In the rows, 128 means zero.
Facts:
balun -Ξ-> brupen; bavum -Ξ-> bribrus; beflon -Ξ-> stoplan; beklaro -Ξ-> drudrel
bramos -Ξ-> pludar; bribren -Ξ-> flige; bribrus -Ξ-> fimok; brigri -Ξ-> nirom
brinos -Ξ-> fafler; bromagum -Ξ-> likluk; brosus -Ξ-> raplon; brubra -Ξ-> boger
bruniskas -Ξ-> tesa; brupen -Ξ-> brigri; bupli -Ξ-> beklaro; daskiskes -Ξ-> neskigo
denam -Ξ-> lorum; dobrozal -Ξ-> morus; domil -Ξ-> flamil; dregalim -Ξ-> fedres
drekla -Ξ-> loflutim; dremusu -Ξ-> daskik; drudrel -Ξ-> skagir; drutubo -Ξ-> keplapus
fafler -Ξ-> tralus; fedres -Ξ-> lasofar; flemevin -Ξ-> nuger; flesta -Ξ-> dremusu
flige -Ξ-> gruvor; flotan -Ξ-> pupom; fludrudrin -Ξ-> steplo; flugur -Ξ-> beflon
fofe -Ξ-> bromagum; fosin -Ξ-> bupli; fovul -Ξ-> plavo; fugreplas -Ξ-> dagronas
gemukli -Ξ-> trifla; gidrel -Ξ-> fovul; gikones -Ξ-> klazu; grales -Ξ-> gretis
grefas -Ξ-> kovik; gretis -Ξ-> plepin; gribrir -Ξ-> boflol; griza -Ξ-> gemukli
gruvor -Ξ-> latrun; guluk -Ξ-> skegre; kastil -Ξ-> gribrir; keplapus -Ξ-> sipak
klazu -Ξ-> radrarok; klesir -Ξ-> legumis; komi -Ξ-> flemevin; kovik -Ξ-> fludrudrin
lamok -Ξ-> klesir; lanu -Ξ-> domil; latrun -Ξ-> fulukli; legror -Ξ-> bramos
legumis -Ξ-> drekla; lestok -Ξ-> dregalim; likluk -Ξ-> legror; lodrur -Ξ-> granum
loflutim -Ξ-> stezer; lofo -Ξ-> vipibrik; merak -Ξ-> brubra; miklastir -Ξ-> bruniskas
mopak -Ξ-> skitos; moplugrol -Ξ-> guluk; morus -Ξ-> rateklim; neskigo -Ξ-> subol
nirom -Ξ-> gikones; nuger -Ξ-> vakun; petanel -Ξ-> ruflu; petrozu -Ξ-> komi
plavo -Ξ-> rofavo; pletroflan -Ξ-> lodrur; ploflem -Ξ-> pletroflan; pudaru -Ξ-> mopak
pupom -Ξ-> denam; radrarok -Ξ-> grekim; raplon -Ξ-> griza; rateklim -Ξ-> fugreplas
ripu -Ξ-> kastil; rofavo -Ξ-> ripu; ruflu -Ξ-> virare; sipak -Ξ-> fofe
skagir -Ξ-> grefas; skagrarem -Ξ-> brinos; skegre -Ξ-> lopin; sotrus -Ξ-> miklastir
stapi -Ξ-> bribren; stedrim -Ξ-> flasek; stezer -Ξ-> pudaru; stoplan -Ξ-> ploflem
stutek -Ξ-> tolas; subol -Ξ-> kubras; tesa -Ξ-> zigrim; tolas -Ξ-> flesta
tralus -Ξ-> sotrus; trifla -Ξ-> flotan; vakun -Ξ-> dalu; veskon -Ξ-> grales
vipibrik -Ξ-> skagrarem; zigrim -Ξ-> trutren; balun -π-> f; bavum -π-> c
beflon -π-> e; beklaro -π-> f; boflol -π-> d; boger -π-> c
brakon -π-> b; bramos -π-> a; bribren -π-> d; bribrus -π-> f
brigri -π-> e; brinos -π-> f; bromagum -π-> f; brosus -π-> f
brubra -π-> d; bruniskas -π-> c; brupen -π-> e; bupli -π-> d
dagronas -π-> d; dalu -π-> a; daskik -π-> e; daskiskes -π-> e
denam -π-> c; dobrozal -π-> a; domil -π-> c; dregalim -π-> d
drekla -π-> f; dremusu -π-> f; drudrel -π-> d; drutubo -π-> a
fafler -π-> c; fedres -π-> b; fimok -π-> a; flamil -π-> b
flasek -π-> e; flemevin -π-> f; flesta -π-> a; flige -π-> c
flotan -π-> b; fludrudrin -π-> b; flugur -π-> c; fofe -π-> a
fosin -π-> f; fovul -π-> b; fugreplas -π-> c; fulukli -π-> a
gemukli -π-> f; gidrel -π-> e; gikones -π-> a; grales -π-> b
granum -π-> d; grefas -π-> a; grekim -π-> f; gretis -π-> a
gribrir -π-> e; griza -π-> b; gruvor -π-> f; guluk -π-> e
kastil -π-> c; keplapus -π-> e; klazu -π-> e; klesir -π-> a
komi -π-> a; kovik -π-> e; kubras -π-> e; lamok -π-> d
lanu -π-> b; lasofar -π-> c; latrun -π-> b; legror -π-> b
legumis -π-> c; lestok -π-> d; likluk -π-> b; lodrur -π-> e
loflutim -π-> a; lofo -π-> b; lopin -π-> a; lorum -π-> a
merak -π-> d; miklastir -π-> d; mopak -π-> c; moplugrol -π-> b
morus -π-> e; nastem -π-> e; neskigo -π-> f; nirom -π-> c
norok -π-> d; nuger -π-> c; pestun -π-> f; petanel -π-> d
petrozu -π-> f; plavo -π-> d; plepin -π-> a; pletroflan -π-> f
ploflem -π-> a; pludar -π-> d; pudaru -π-> f; pupom -π-> c
radrarok -π-> d; raplon -π-> f; rateklim -π-> e; ripu -π-> f
rofavo -π-> e; ruflu -π-> f; sipak -π-> a; skagir -π-> d
skagrarem -π-> d; skegre -π-> a; skitos -π-> d; sotrus -π-> a
stapi -π-> b; stedrim -π-> c; steplo -π-> b; stezer -π-> b
stoplan -π-> d; stutek -π-> b; subol -π-> b; tesa -π-> d
tolas -π-> c; traklar -π-> a; tralus -π-> c; trifla -π-> b
trutren -π-> c; vakun -π-> a; vepa -π-> c; veskon -π-> c
vipibrik -π-> c; virare -π-> a; zigrim -π-> a

Known rows:
guluk: [139 103 128 159 129 106 149 127 117 133 156 127 112 136 145 168 135 106
 126 112 150 128 148 123 129 145 134 123]
ruflu: [161 120 136 134  73 141  65  88 151 139 172 108  78 127  77  80  89  96
 170 189 144  75  86 117 114 180  90  87]
dalu: [ 63 118 108 108 148 124  71 106 153 133 147 156 157  98 134  81  92 125
 161 159 118 112  84 108 129 138 118 113]
fimok: [ 64 118 109 108 149 123  71 105 153 133 147 156 156  98 136  76  92 125
 161 161 118 113  84 108 129 139 119 114]
lamok: [110  76 127 137 135 140 152 107  93 133  87 162 161 141  67 165 154  95
 128 107 148 105  90 139 126 123 142 109]
flesta: [116 117 121 158  92 127  74 109  83 136 130 154 146 118  89 157 115  95
 139 122 147  85  91 118 121 139 115  99]
gretis: [100 117 118 154  99 127  74 107  94 135 131 155 148 115  96 150 110  95
 143 128 144  88  89 115 122 139 115 100]
grales: [162  98 125 160 156 102 164 159 145 138 137 101  98 176 183 168 139 159
 122 103 152 156 169 127 150 158 126 133]
bribren: [118  73 122 151 129 141 154 101  66 135  89 161 161 134  61 163 157  95
 120 106 146 105  90 119 128 123 144 114]
morus: [142 102 129 160 127 107 148 127 115 133 156 127 112 136 141 168 136 104
 126 112 150 126 150 122 128 146 134 124]
loflutim: [122 121 145 101 115 123  70 154 181 130  86 157 108 160 115 170 103  95
 181 115 154  80  89 207 114 121 106  75]
miklastir: [108  73  95 145  86 136 160  83  47 131  89 166 144 156 150  73 224  93
 115 104 140 118  78  88 156 123 139 113]
tesa: [109  72 102 147 101 138 159  84  52 131  89 164 156 148 119 109 215  94
 117 105 141 114  78  97 150 123 141 114]
traklar: [ 65 118 110 111 145 123  71 104 148 134 146 155 157 100 134  84  93 118
 159 156 121 110  83 108 129 137 119 113]
fugreplas: [169 100 128 143 139 118 148 137 155 150 113  95  94 180 160 132 104 158
 138 107 151 148 160 124 138 175  96 120]
flige: [169  99 132 152 129 120 148 138 148 152 110  94  90 182 150 147 110 150
 135 105 152 144 162 128 135 175  95 117]
pludar: [ 66  83 106 102 168 138 152 103 117 134  97 161 161 103 107  94 107 127
 135 138 110 147  83 115 131 124 149 136]
subol: [160  98 124 157 161 102 162 159 153 138 140 100 101 173 185 166 130 163
 124 104 152 156 168 123 150 157 127 134]
skagir: [133  61  98 162 178 163 135 108 116 130 119 162 162  92  44 165 133  95
 114 103 156  88  94  77 155 169 101 139]
griza: [109  67 144 166 115 100 163 145  72 179 145  95  88 185 132 167 107 166
 114 103 147 142 170 113 150 140 157  87]

Rows:
No name comes twice in this set of rows, the named rows included.
[149  91 108 165 175 118 129 131 157 130 176 130 154  94  85 169 117 105
 118 105 154 110 153  77 151 179 101 139] -> kovik
[106 120 129  99 102 139  65  88 176 136 174 109  81 105 107  45  88 124
 177 193 121  82  82 107 115 179  90  98] -> pestun
[169 122 108 165 111 103 162 168  68 169 160  93 149 169 188 170 121 141
 122 133 118 157 162 178 116 176 136 148] -> likluk
[169 120 111 164 122 103 162 168  80 163 156  96 143 170 189 170 123 146
 122 119 126 158 164 169 119 175 134 147] -> legror
[120 119 137 130 102 126  72 133 159 131  96 155 128 140 102 167 109  93
 170 118 152  82  91 180 117 123 109  85] -> klesir
[ 63  78 116  97 172 137 146 104 153 131  90 161 161 109  99 111 107 127
 146 123 120 138  83 125 137 122 145 125] -> skitos
[142 110 146 158  66 133  65  85  91 170 172 104  79 153  48  82  87 100
 149 183 139  74 127 110 114 179  96  69] -> raplon
[100 100 115 117 176 101 163 155 177 135 150 101 126 152 188 139 102 168
 137 106 138 157 167 114 155 156 130 140] -> brakon
[167 116 120 159 133 160  65  90 169 132 178 108  89  94  47 119  89  95
 152 168 155  74  90  80 119 182  86 108] -> beklaro
[168 100 120 148 110 118 155 104 127 140 109  98  80 183 175  98 162 143
 130 104 152 147 145 108 150 173  96 115] -> vipibrik
[147 122 109 158  82 127  89 127  62 147 146 150 158 111 130 154 104  95
 143 174 118 117  82 146 114 153 120 130] -> bramos
[135 110  99 165 171 149  66 114 139 130 170 157 160  90  50 165 105  94
 124 107 155  78  93  77 147 179  91 128] -> grefas
[164 117 119 163 102 107 158 147  74 141 164 120 142 131 167 168 126  99
 126 152 130 151 130 152 116 162 138 142] -> keplapus

Now the same things, written a new way:
Known rows:
merak: [123 163 131 129 170 106 127 121 122 128 127 109 105 127 141 120 129 115
 127 126 119 160 133 133 137 153 132 121 111 124 120 113 119  97 106 119
 120 119 127]
flesta: [117 167 130 154 149 110 128 168 122 128 148  91 119 118 119 118 140 112
 115 165 118 134 141 113 118 107 108 121 160 121 113 112 144  96 115 134
 142 121 124]
skagir: [124 159 137 133 159 106 127 127 124 127 129 106 104 122 135 120 127 115
 127 128 118 144 128 136 138 154 120 121 109 146 126 113 126  95 107 120
 116 120 126]
likluk: [151 102 108 121 106 125 126 113 133 129 117 185 121 141 128 119 122 159
 147 115 135 154 127 156 142 152 148 127 101 151 140 115 119 142 112 118
 113 119 131]
fugreplas: [116  99 157 118 104 180 128 107 127 128 118 101 168 117 113 163 130 140
 140 115 123  71 107 114 118 100 106 125 164 104 115 195 114 181 174 135
 167 158 123]
lodrur: [124 140 115 119 145 106 127 123 137 127 137 118 104 119 160 127 120 113
 122 116 126 125 162 149 143 107 134 122 118 134 145 112 139  95 106 136
 112 121 123]
nuger: [116 100 157 118 105 180 127 107 127 127 118 100 168 117 111 163 131 140
 141 113 122  71 107 114 117 100 106 126 165 103 116 194 113 182 175 135
 168 157 123]
gruvor: [139 100 108 120 104 119 129 120 130 129 118 182 148 145 113 119 121 136
 125 114 149 145 109 121 117 133 136 150  98 132 137 115 132 166 148 119
 111 119 132]
lofo: [118  98 109 123 113 150 133 108 122 127 121 186 123 132 111 122 120 153
 137 114 141 178 125 116 127 183 220 120  99 108 117 117 112 120 111 118
 113 123 170]
trifla: [154 105 108 121 110 129 127 114 133 129 118 182 117 142 136 119 120 149
 142 115 138 152 113 148 135 170 147 123  99 153 147 116 118 137 116 117
 113 119 135]
lasofar: [116  98 166 119 104 186 127 106 131 129 118  98 165 118 113 159 129 138
 136 113 122  72 107 113 117 100 107 125 162 103 115 199 112 193 171 140
 156 156 123]
fedres: [153 102 107 121 108 134 127 114 131 129 118 181 118 144 130 119 121 150
 140 115 141 152 114 144 136 172 155 124  99 143 145 116 116 136 114 117
 113 118 135]
kubras: [125 132 118 118 133 108 126 129 142 128 137 113 104 117 149 125 120 113
 120 119 131 112 163 145 144 109 132 121 117 141 147 113 142  97 106 141
 112 121 123]
lamok: [120 180 123 135 152 107 127 116 122 127 130 103 109 125 160 118 128 131
 153 121 118 150 164 145 154 122 128 120 100 117 116 113 116  96 106 119
 117 121 123]
traklar: [117 166 130 153 148 109 129 167 122 128 147  91 119 118 118 118 141 112
 114 166 117 134 141 113 118 106 109 121 159 119 112 112 143  95 115 134
 143 120 124]
fimok: [117 159 136 154 133 109 128 177 123 127 149  91 116 116 114 119 139 112
 114 172 117 116 140 113 119 108 106 121 157 131 112 113 151  96 113 140
 133 121 123]
brupen: [124 146 113 119 154 106 127 120 133 127 136 120 104 120 171 128 120 113
 124 116 123 136 163 151 142 106 136 121 120 128 142 113 135  96 107 133
 113 121 123]
norok: [124 153 138 129 155 106 127 127 123 127 128 105 104 122 130 119 128 115
 125 130 118 143 131 132 139 156 127 122 110 135 124 114 123  95 105 121
 115 120 125]
pudaru: [144  99 108 121 108 123 129 121 144 128 118 190 139 145 112 123 121 120
 117 114 142 154 106 120 115 154 128 136 102 154 149 115 142 165 154 119
 112 119 147]
stezer: [156 102 108 121 116 135 127 115 141 129 117 186 115 143 130 120 121 137
 133 114 135 158 107 144 129 182 146 121  98 161 153 117 121 135 117 118
 113 119 144]

Rows:
No name comes twice in this set of rows, the named rows included.
[116  98 168 119 109 189 127 107 143 127 118 107 157 117 113 180 130 119
 124 114 123  70 110 114 118  97 107 120 190 101 115 189 112 181 179 136
 179 162 126] -> mopak
[122 136 150 132 118 106 127 133 128 129 143 105 106 117 113 119 123 122
 132 143 118 130 173 152 155 117 116 120  99 155 120 114 131  98 107 121
 112 122 123] -> pludar
[137 119 156 119 121 138 128 141 124 128 123  97 104 148 119 119 139 116
 115 149 117 135 164 118 148 165 175 121 116 101 116 114 113  95 107 125
 112 122 123] -> miklastir
[116 107 151 119 105 161 127 108 123 128 117  97 176 118 111 153 129 161
 163 114 122  72 106 112 116 102 107 133 143 104 116 203 113 181 175 132
 164 145 124] -> legumis
[117 109 111 118 150 113 134 120 123 128 117 105 104 116 112 121 134 115
 121 142 117 152 145 114 131 171 184 122 106 110 113 115 110  96 106 125
 113 119 149] -> skagrarem
[141  98 108 119 105 122 129 128 139 130 118 177 143 132 110 118 121 132
 122 114 159 122 107 121 117 137 125 148  99 154 145 114 140 182 145 122
 113 119 130] -> grekim
[143  98 108 121 126 114 130 110 134 127 117 218 158 180 116 124 121 127
 121 114 118 222 111 137 116 117 146 150  98 117 127 114 130 140 145 118
 119 119 153] -> fosin

Now the same things, written a new way:
Known rows:
flige: [106  85 107 109 121 186 130 152 145 123 146 123  77  95  78 139 102 127
 178 154 163 164  87 126 125 148 158 107  95 180 153 102  68 154 149 112
 195 169]
nastem: [108  86 144 120  78 177 137 149 137 151 115 133  89  97 101 155 103 149
 158 130 137 140  90  87 128 140 153 111  91 120 156 112 156 138 107 114
 183 113]
granum: [114  96 131  85  97 162 126 164 134 143 131 105  70 106 105 125  98 117
 197 137 150 156 112 127 129 132 120 122 102 105 141 127 139 138 139  80
 173 165]
pestun: [122  74 115  92 129 165 135 175 115 123 131 121  61  81 105 142 108 133
 193 136 161 166 101 128 125 128 145 120 116 148 142 117 109 147 133 110
 178 165]
gemukli: [140  68 140 102 129 172 145 170 148 120 148 122  51  76 103 125 108 116
 193 149 150 166 100 128 129 150 169 123 125 148 130  96 104 143 135 114
 199 138]
griza: [132  89 146  87  88 148 117 146 164 133 132 115  78 126 102 129 109  92
 165 163 151 158 110 115 143 144 139 140  89 126 120 130 109 131 119  97
 201 129]
lanu: [124  77 175  85  88 149 152 154 173 133 124 105  81 124 106 107 103 108
 184 156 135 152 120 115 135 150 154 139  81 103 112 114 130 134 141 103
 177 109]
domil: [110  79 131 112 129 180 144 158 167 123 147 123  71  89  90 115 100 130
 188 149 150 167  99 123 121 163 169 109 105 157 142  83  95 157 167 112
 191 151]
veskon: [109  79 114 111 124 185 136 153 146 118 143 130  79  95  80 141 111 131
 172 160 166 166  90 120 122 149 165 107  94 184 152 101  58 159 149 122
 191 165]
nirom: [112  77 131 111 129 183 144 157 166 123 147 124  70  88  91 115 103 128
 185 150 151 167 100 119 122 165 170 107 106 154 141  85  92 158 166 115
 191 151]
loflutim: [131 101 142 103 123 184 129 159 167 129 142 112  84  83  97 136 102 122
 181 170 149 163 104 105 125 155 163 128  92 139 150 111 100 146 110 104
 172 154]
stutek: [120  81 150  79  95 141 134 156 146 133 110 113  87 123 114 124 113 119
 171 152 150 158 124 103 132 136 137 131  86 100 121 135 130 142 135 106
 165 135]
dremusu: [138  90 130  91 139 174 133 175 142 113 143 108  69  69  98 138 100 124
 197 158 153 170  95 133 130 134 163 137 100 164 141 117  96 139 102 103
 179 158]
lasofar: [103  86 122 110 125 181 138 156 166 129 150 116  69  90  89 113  91 126
 196 141 147 165  96 130 123 162 159 110 104 154 144  84 105 152 167 101
 195 158]
mopak: [128 109  90 128 136 180 115 177 172 128 151 131 104  75 109  96  99 121
 172 180 175 192 110 123 134 148 187 113 123 164 154 119 102 144 153  99
 183 182]
klesir: [112  74 156  82 107 196 143 129 142 124 139 102  56 102  68 181 104 127
 186 142 137 138  80 103 119 160 134 119  63 150 148  95  68 156 105 116
 187 142]
bramos: [125  95 136  99 116 170 103 133 166 129 156 126  47 102  79 163 106 101
 180 142 142 151  82 118 130 170 131 129 102 158 151  93 100 143 109  96
 218 157]
bupli: [148 104 157  99 120 165 126 174 168 124 142 119  80  87 111 116 117 108
 172 183 158 174 118 116 132 143 160 137 106 127 135 130 101 140 112  99
 178 147]
merak: [140  99 167  90 118 167 140 171 161 119 136 110  79  92  99 125 113 118
 183 175 151 163 112 119 127 140 157 140  86 130 135 125  97 142 109 101
 167 144]
bruniskas: [ 70 109 117 120 139 141 136 187 132 131 127 122  61  84  96 128  86 171
 161 140 185 170 126 154  85 108 106 119 102 191 144 112  67 168 182  96
 177 157]

Rows:
No name comes twice in this set of rows, the named rows included.
[106  75 134 125  60 201 164 159 117 163 102 122 120  94 108 141  97 164
 158 147 150 143 102  76 129 125 174  92  83 105 155 129 143 139 122 127
 156 110] -> keplapus

Now the same things, written a new way:
Known rows:
brinos: [129 128 171  92 132 145 151 149 130 158  99 155  96 112 121 157 184 108
 100 128 102 205 162 120  55 119 160  89 116]
ruflu: [132 101 179 115 149 148 126 158 121 144 107 151  92 107 122 132 136 103
  98 108 101 170 166 137  59  96 136 102 129]
beflon: [106  94 120 179 114 141 146 128 105 155 150  93 140 144 146 122 165  87
 135 143 115  84 167 121 131 188 168 149 162]
pestun: [139  97 183 116 141 150 118 162 120 135 105 156  96 108 121 123 124  93
 104 114 101 171 167 133  53  93 131 103 129]
bruniskas: [101 145  93  74  76 138 178  54 121 126 124 180 111  93 134 123 155 158
 161 144  94 178 117  93 145 147 126 155 112]
lofo: [118 149 139 163 141 110 163 179 188  94 159 130 131 104 115 123 154 155
 130 142 170 120 149  84 164 113 114 107  97]
fimok: [143 146 114 134 109 111 110 141 139 163 120 135 192 163 101 140  66 102
 134 139 165 158  87 180 115 116 107 152 140]
dobrozal: [130 156 110 129 126 109 130 132 140 183 126 120 180 158 104 161  94 123
 120 121 161 154  84 189 129 123 117 149 140]
morus: [110  95 120 179 113 142 144 129 105 156 148  93 143 143 147 121 163  85
 135 148 115  87 168 117 130 190 166 149 161]
gretis: [133 154 111 131 122 109 125 136 141 177 125 124 184 158 103 155  87 116
 125 126 161 156  85 186 123 121 115 150 140]
brubra: [171 143 125  95 143 122  58 111 102  74  98  97 112 167 150 130 134 139
 126 139 128  91  95 110 137 133 145  88 114]
flige: [ 96 121  98  98 103 137 164  60 113 121 137 165  99  86 136 107 120 165
 152 109  90 135 121 122 156 125 108 165 124]
lestok: [167 147 125  93 149 122  64 107 102  82  99  93 107 165 151 136 142 145
 121 135 126  90  94 115 141 135 147  88 115]
fofe: [146 155 123 122 138 118 118 140 139 172 121 167 177 147 102 201  87 103
  82  99 163 150 102 204 204 144 124 152 174]
tolas: [ 97 121  98  96 102 138 162  61 113 121 134 167 101  86 136 107 119 164
 154 111  90 138 121 118 154 125 106 166 125]
kovik: [119  76 101 191 108 178 133 111 109 188 134  70 147 108 143 106 142 111
 112 153 143  80 164  96 117 196 151 114 178]
gemukli: [111 107 231 106 180 150 114 162 127 162 106 106  86  78 145 172 167 125
 126 119  93 156 147 141  62  80 115 162 136]
rateklim: [111  93 120 178 111 142 142 130 105 153 149  96 143 144 147 120 161  84
 136 148 115  86 169 116 128 190 166 150 163]
flotan: [100 145 192 159 170 113 139 185 193 102 157  89 131  77 136 152 169 169
 163 157 165 102 132  88 165  90  86 172 105]
gruvor: [126 105 177 115 155 147 133 156 119 150 110 145  86 104 122 140 146 110
  92  99  99 166 165 143  64  97 140 100 129]

Rows:
No name comes twice in this set of rows, the named rows included.
[140 146 125 132 114 111 104 144 140 165 120 127 192 156 105 146  69 104
 142 143 165 156  83 180 114 111 102 165 140] -> lorum
[145 163 141 105 152 108  68  98  94  85  86  93 112 179 141 113 110 141
 129 134 113  75 115 127 142 137 162  80  76] -> radrarok
[152 108 106 103 122 110  78 108 101  59 124  85  80 182 127 136 185 144
 137 105 138  74  65 154 135  96 165  71 127] -> plavo
[137 137  85 146 127 151 123 110 147 227 108  86 180 116  98 147  75 159
  88 122 193 144  79 166 115 131 101 105 159] -> grefas
[158 175  53 123 170  88 152 162 133 179 171 116 179 188 145 145  90 135
  97  95 125 161  90 177  95 134  91 171 152] -> loflutim
[ 86 112 133 187 123 128 152 118  99 163 136  90 140 154 139 108 141  87
 137 141 102  72 187 132 134 194 184 141 127] -> brupen
[ 86 191 135 146 145  81 145 111 130 200 105 110 179 178  91 135  54 127
 124 109 136 125 119 218 137 130 149 131  73] -> gikones
[131 185 101 102  98 107 152 124 150 191 113 132 190 167 100 183 142 118
 129 158 166 203  80 160 117 148 144 134 125] -> sotrus
[ 95 117 130  95 108 141 142  68 115 118 130 152 107  73 147 115 116 162
 177 130  89 134 112 114 147 112  88 203 129] -> denam
[153 122 127 108 195 129 154 183 116 146 152 142  88 132 161 123 141 121
  72  77  66 174 170 128  34 109 115 120 140] -> drekla
[124 157 108 132 130 105 135 131 140 186 128 115 174 161 102 162  98 126
 119 113 160 147  84 197 131 120 121 146 138] -> ploflem
[133 131 140 173 127 122 137 184 188  81 153 136 143  98 110  95 116 143
 136 155 181 117 152  73 150 105  97 102 102] -> steplo

